Here is a tiny trained network, its code and every weight. The questions are about switching its units off for an input and a class, where a switched-off unit gives its printed mean instead of its output.

import numpy as np


def w(rows, s, z=0):
    codes = np.array(rows[::2]) - 128.0
    scale = np.full(codes.shape[1], s)
    scale[-1] = z or s
    return codes * scale


def f(y):
    return y / 2 * (1 + np.tanh(0.7978845608 * (y + 0.044715 * y**3)))


def log_softmax(a):
    a = a - a.max(-1, keepdims=True)
    return a - np.log(np.exp(a).sum(-1, keepdims=True))


def net(x, mask):
    res = np.array(x, float).reshape(1, 8) / 4 @ E
    y = f(res @ A[0][:, :-1].T + A[0][:, -1])
    res = res + np.where(mask, y, B[0][:, -1]) @ B[0][:, :-1]
    return log_softmax(res[-1] @ U[:, :-1].T + U[:, -1])


A, B = {}, {}
E = w([
[126,127,134,133,124,127],'x0',
[55,80,83,65,33,63],'x1',
[198,204,102,154,5,124],'x2',
[130,129,129,130,130,127],'x3',
[108,254,162,74,160,65],'x4',
[98,156,35,211,161,57],'x5',
[125,124,132,130,126,128],'x6',
[20,181,99,169,126,223],'x7',
],0.008)
A[0] = w([
[139,95,107,161,116,144,11],'neuron 1',
[128,125,203,116,109,149,43],'neuron 2',
[196,149,233,122,142,220,113],'neuron 3',
[80,173,126,122,109,229,63],'neuron 4',
[132,113,177,100,101,152,2],'neuron 5',
[191,175,137,179,54,145,73],'neuron 6',
[191,170,157,186,109,164,54],'neuron 7',
[185,148,101,167,201,147,147],'neuron 8',
[99,98,138,23,60,147,102],'neuron 9',
[224,91,116,91,163,87,119],'neuron 10',
[154,70,117,162,118,197,59],'neuron 11',
[127,63,144,97,193,73,111],'neuron 12',
[153,149,119,248,179,86,73],'neuron 13',
[92,123,99,157,145,55,89],'neuron 14',
[208,149,102,128,64,97,86],'neuron 15',
[111,91,139,69,146,152,116],'neuron 16',
[111,206,169,48,146,61,239],'neuron 17',
[99,120,32,141,102,52,92],'neuron 18',
[145,44,112,165,105,137,62],'neuron 19',
[146,112,137,132,236,159,59],'neuron 20',
[244,113,173,105,111,89,179],'neuron 21',
[159,12,92,166,74,129,168],'neuron 22',
],0.011,0.0052)
B[0] = w([
[167,189,135,25,191,66,130],'neuron 1',
[174,174,29,49,189,80,151],'neuron 2',
[163,74,94,117,79,60,251],'neuron 3',
[98,133,31,182,197,97,191],'neuron 4',
[127,132,30,8,195,122,143],'neuron 5',
[57,97,166,74,130,222,207],'neuron 6',
[112,95,162,98,82,156,183],'neuron 7',
[151,89,158,131,69,111,193],'neuron 8',
[134,66,119,111,68,67,209],'neuron 9',
[75,136,63,181,153,112,212],'neuron 10',
[162,217,159,138,159,114,180],'neuron 11',
[61,134,122,127,164,184,204],'neuron 12',
[145,88,96,60,141,24,187],'neuron 13',
[176,105,134,93,123,133,173],'neuron 14',
[77,124,108,109,177,195,202],'neuron 15',
[123,116,156,115,101,126,170],'neuron 16',
[166,183,187,161,117,143,255],'neuron 17',
[139,75,129,87,98,107,205],'neuron 18',
[175,203,170,83,123,150,177],'neuron 19',
[85,114,171,90,81,187,184],'neuron 20',
[92,139,110,172,153,105,254],'neuron 21',
[159,181,138,165,101,151,248],'neuron 22',
],0.012,0.0094)
U = w([
[151,82,163,154,91,102,213],'0',
[65,123,173,96,177,200,123],'1',
[180,110,107,98,131,59,13],'2',
[191,248,184,157,158,118,28],'3',
[83,150,63,224,198,119,25],'4',
[144,107,166,196,115,130,255],'5',
],0.015,0.0097)

Each question gives the input, the list of numbers given to net, and the class t.
The units are the neurons (one row each of A and B). Each row of codes is followed by its name. A weight is (code - 128) times the scale printed after its matrix; where a second scale follows, it is the last column's (A, B and U).
mask holds one flag per neuron, in row order. A switched-off neuron (its flag False) gives its mean, the last column of its row in B, instead of its output. The means were averaged over made-up inputs and are rounded, as every weight is.
A unit's drop is (log p(t) with every unit on - log p(t) with that unit switched off) / (log p(t) with every unit on - log p(t) with every unit switched off).
The circuit of an input: a set's keep is (log p(t) with only the set's units on - log p(t) with every unit switched off) / (log p(t) with every unit on - log p(t) with every unit switched off). Starting from the 12 units with the biggest drops (on a tie, the unit counted first), units are removed one at a time, each time the one whose removal leaves the highest keep (on an exact tie, the one counted first), for as long as the keep stays at least 0.8.
units of the circuit, in order: the units of the circuit, biggest drop first
unit that matters most: the unit with the biggest drop
k most important neurons: the k neurons with the biggest drops, biggest first
drop of u: that unit's drop, to one decimal
input [-8,-1,7,-6,5,6,7,-5], class 1: units of the circuit, in order	neuron 15; neuron 6
input [-2,-5,7,6,2,-1,6,-4], class 1: 2 most important neurons	neuron 6; neuron 15
input [4,-6,5,0,-7,1,5,6], class 3: units of the circuit, in order	neuron 11
input [-7,-8,5,6,-8,-7,5,8], class 0: 3 most important neurons	neuron 3; neuron 7; neuron 6
input [3,-6,2,2,-5,5,-7,-7], class 4: 2 most important neurons	neuron 10; neuron 21
input [8,2,-8,7,-7,2,-7,-4], class 1: 2 most important neurons	neuron 12; neuron 17
input [7,5,6,8,-7,-4,-4,-5], class 3: units of the circuit, in order	neuron 22; neuron 19
input [-5,2,-7,8,-3,-4,-4,8], class 4: 2 most important neurons	neuron 4; neuron 6
input [-1,2,3,7,1,6,-4,5], class 2: units of the circuit, in order	neuron 18; neuron 13
input [-8,4,-5,-1,-4,3,0,-7], class 4: 3 most important neurons	neuron 10; neuron 12; neuron 6
input [-3,-2,-8,2,-7,6,-2,-5], class 1: 4 most important neurons	neuron 12; neuron 20; neuron 3; neuron 17
input [-3,-1,-3,-3,7,-7,-1,-2], class 2: 4 most important neurons	neuron 3; neuron 22; neuron 9; neuron 2
input [-5,3,4,6,5,4,-1,-6], class 4: 2 most important neurons	neuron 15; neuron 10
input [6,5,-3,1,-2,4,-5,4], class 0: units of the circuit, in order	neuron 18
input [1,5,6,-2,-1,6,6,3], class 1: units of the circuit, in order	neuron 3; neuron 6
input [-7,-2,-1,-5,8,6,-7,2], class 3: 2 most important neurons	neuron 17; neuron 3
input [3,3,-3,-3,6,2,6,7], class 4: 4 most important neurons	neuron 4; neuron 19; neuron 22; neuron 11
input [5,2,-6,4,8,-6,4,-8], class 3: 4 most important neurons	neuron 17; neuron 4; neuron 15; neuron 6
input [-8,-8,-7,-2,-4,-1,2,0], class 0: 4 most important neurons	neuron 3; neuron 8; neuron 6; neuron 15
input [3,7,-8,-4,-3,-1,-1,-8], class 1: unit that matters most	neuron 12
input [-8,-7,2,-2,-8,3,-5,-8], class 3: 4 most important neurons	neuron 19; neuron 11; neuron 22; neuron 1
input [5,-8,-3,8,3,-1,3,7], class 0: units of the circuit, in order	neuron 3; neuron 8
input [-3,-8,1,-3,3,0,-3,-8], class 0: 3 most important neurons	neuron 8; neuron 3; neuron 13
input [-8,-2,0,-2,-3,7,6,4], class 2: drop of neuron 13	0.3
input [-5,0,-1,-6,-6,-1,-1,-1], class 3: drop of neuron 22	0.0
input [7,8,-3,7,4,-6,4,7], class 0: drop of neuron 3	0.1
input [4,-7,6,1,2,7,-2,-3], class 0: unit that matters most	neuron 13
input [7,3,7,-2,-5,3,3,-4], class 1: drop of neuron 15	0.3
